Below are the code and all the weights of a small trained network. Each question names an input and a target symbol and asks about switching units off, where a switched-off unit gives its printed mean instead of its output.

import numpy as np


def w(rows, s, z=0):
    codes = np.array(rows[::2]) - 128.0
    scale = np.full(codes.shape[1], s)
    scale[-1] = z or s
    return codes * scale


def f(y):
    return np.maximum(y, 0)


def softmax(a):
    e = np.exp(a - a.max(-1, keepdims=True))
    return e / e.sum(-1, keepdims=True)


def log_softmax(a):
    a = a - a.max(-1, keepdims=True)
    return a - np.log(np.exp(a).sum(-1, keepdims=True))


def net(x, mask):
    ids = ['αγζλπφω'.index(c) for c in x.split()]
    T = len(ids)
    res = E[ids] + P[:T]
    q, k, v = (res @ M[0].T for M in (Q, K, V))
    z = softmax(np.where(np.tri(T) > 0, q @ k.T / 4**0.5, -1e9)) @ v
    res = res + np.where(mask[0], z, O[0][:, -1]) @ O[0][:, :-1]
    y = f(res @ A[0][:, :-1].T + A[0][:, -1])
    res = res + np.where(mask[1:9], y, B[0][:, -1]) @ B[0][:, :-1]
    return log_softmax(res[-1] @ U[:, :-1].T + U[:, -1])


Q, K, V, O, A, B = {}, {}, {}, {}, {}, {}
E = w([
[149,177,169,114,73,72,41,203,3,179,157],'α',
[108,88,156,74,160,117,187,118,119,162,130],'γ',
[34,128,101,100,71,157,154,102,189,134,143],'ζ',
[159,106,111,123,144,187,77,134,179,167,142],'λ',
[22,78,68,125,130,88,56,89,52,60,94],'π',
[174,61,55,94,183,188,79,157,89,126,148],'φ',
[55,71,123,177,68,42,44,114,205,228,149],'ω',
],0.016)
P = w([
[109,42,202,76,53,192,39,147,84,114,60],'0',
[97,214,68,167,150,163,194,156,109,185,66],'1',
[142,158,154,244,210,73,114,143,168,154,159],'2',
[120,98,242,61,88,157,18,59,143,72,159],'3',
[109,200,42,168,158,160,177,161,103,218,61],'4',
[141,174,121,251,243,58,98,177,206,83,131],'5',
[113,112,238,40,69,112,42,39,190,103,129],'6',
[89,206,60,145,174,178,214,165,82,201,67],'7',
[154,157,116,238,238,29,137,180,246,56,179],'8',
],0.012)
Q[0] = w([
[148,45,235,84,209,72,1,88,226,75,207],'H1',
[192,155,84,143,103,161,179,203,84,151,64],'H1',
[176,105,192,150,125,40,143,103,179,70,173],'H1',
[127,145,23,128,112,129,194,101,54,140,37],'H1',
],0.0083)
K[0] = w([
[156,150,115,171,243,43,125,211,199,23,254],'H1',
[178,103,144,79,104,218,74,82,52,226,81],'H1',
[102,230,125,171,183,77,212,64,126,99,227],'H1',
[90,72,111,135,67,178,126,40,82,170,56],'H1',
],0.0085)
V[0] = w([
[243,80,185,140,144,66,104,171,64,145,111],'H1',
[130,138,61,89,147,118,129,93,2,39,180],'H1',
[87,100,117,213,64,36,32,59,133,100,77],'H1',
[210,139,81,174,92,212,97,181,154,111,194],'H1',
],0.0088)
O[0] = w([
[211,127,115,104,131,33,158,104,151,84,104,234],'H1',
[119,98,189,176,185,106,97,3,113,156,117,2],'H1',
[157,93,82,134,115,132,145,116,100,26,225,246],'H1',
[156,94,174,186,67,132,109,164,131,161,84,77],'H1',
],0.014,0.0056)
A[0] = w([
[153,88,122,57,109,155,141,131,164,128,55,92],'N1',
[102,129,89,172,107,175,164,198,117,164,65,153],'N2',
[161,118,91,132,98,89,131,96,155,130,110,105],'N3',
[131,181,82,152,135,118,155,145,132,173,25,142],'N4',
[180,176,93,252,166,76,189,89,128,138,77,65],'N5',
[130,189,70,154,151,86,144,162,153,109,132,135],'N6',
[82,138,183,83,102,172,80,95,131,137,115,51],'N7',
[162,34,194,95,31,157,92,103,129,90,97,1],'N8',
],0.012,0.0075)
B[0] = w([
[74,165,71,85,81,148,83,77,132,113,135,190],'N1',
[124,178,173,117,133,81,122,121,184,51,141,218],'N2',
[137,120,132,111,135,112,150,179,168,104,69,176],'N3',
[185,64,182,195,154,169,151,168,142,119,133,202],'N4',
[52,107,105,106,112,122,33,170,158,144,222,188],'N5',
[144,121,114,149,163,138,133,48,61,255,37,252],'N6',
[198,48,174,90,153,154,145,126,93,137,69,147],'N7',
[77,172,135,149,194,160,212,129,124,161,144,182],'N8',
],0.0096,0.017)
U = w([
[118,141,96,3,50,47,51,56,83,139,92,214],'α',
[84,142,128,119,210,136,162,81,95,197,88,137],'γ',
[16,245,80,130,136,97,142,159,102,128,163,2],'ζ',
[200,121,123,128,115,63,193,112,136,26,78,200],'λ',
[132,130,122,145,116,120,133,27,91,103,173,159],'π',
[70,7,141,99,120,161,131,180,90,121,132,149],'φ',
[123,95,35,130,53,128,198,146,77,131,146,28],'ω',
],0.0049,0.0028)

Each question gives the input, a string of symbols that net reads in full, and the target symbol t.
The units are the heads (4 rows each of Q, K, V and O) and the neurons (one row each of A and B). Each row of codes is followed by its name. A weight is (code - 128) times the scale printed after its matrix; where a second scale follows, it is the last column's (O, A, B and U).
mask holds one flag per unit, heads first, then neurons. A switched-off unit (its flag False) gives its mean, the last column of its rows in O or B, instead of its output. The means were averaged over made-up inputs and are rounded, as every weight is.
A unit's drop is (log p(t) with every unit on - log p(t) with that unit switched off) / (log p(t) with every unit on - log p(t) with every unit switched off).
The circuit of an input: a set's keep is (log p(t) with only the set's units on - log p(t) with every unit switched off) / (log p(t) with every unit on - log p(t) with every unit switched off). Starting from all 9 units, units are removed one at a time, each time the one whose removal leaves the highest keep (on an exact tie, the one counted first), for as long as the keep stays at least 0.8.
circuit, biggest first: the units of the circuit, biggest drop first
most important unit: the unit with the biggest drop
top k neurons: the k neurons with the biggest drops, biggest first
drop when u is switched off: that unit's drop, to one decimal
input γ γ γ λ ζ, target γ: circuit, biggest first : (H1, N6)
input λ ω φ π φ, target λ: top 3 neurons : (N2, N4, N5)
input λ φ φ γ α, target λ: circuit, biggest first : (H1, N2, N4)
input ζ γ γ ω γ ζ α γ, target ζ: circuit, biggest first : (H1, N2)
input λ ζ λ λ φ λ φ, target ζ: most important unit : N8
input γ γ φ ζ γ α π, target λ: top 2 neurons : (N3, N6)
input φ λ π α ζ γ γ γ, target φ: top 3 neurons : (N5, N4, N6)
input γ ζ π α α α φ ω, target γ: top 2 neurons : (N6, N4)
input λ λ λ ω, target ζ: circuit, biggest first : (N8, H1, N6)
input φ ζ λ γ λ, target φ: top 2 neurons : (N5, N4)
input α α γ λ φ, target α: circuit, biggest first : (H1, N5)
input γ γ γ γ α α ω, target λ: circuit, biggest first : (H1, N3)
input λ γ π γ ω, target λ: top 2 neurons : (N2, N4)
input ω λ ω ζ, target ω: circuit, biggest first : (H1)
input λ λ γ α π, target λ: top 2 neurons : (N2, N4)
input λ ω α φ α α φ, target λ: top 2 neurons : (N3, N6)
input α γ ζ γ, target φ: top 2 neurons : (N7, N6)
input γ λ α, target α: top 2 neurons : (N5, N4)
input λ α α ζ ζ λ γ, target ζ: drop when N8 is switched off : 0.7
input α φ λ γ γ λ γ λ, target α: drop when H1 is switched off : 1.0
input α γ λ γ ζ, target α: drop when H1 is switched off : 1.1
input γ ζ ω, target ω: drop when H1 is switched off : 0.9
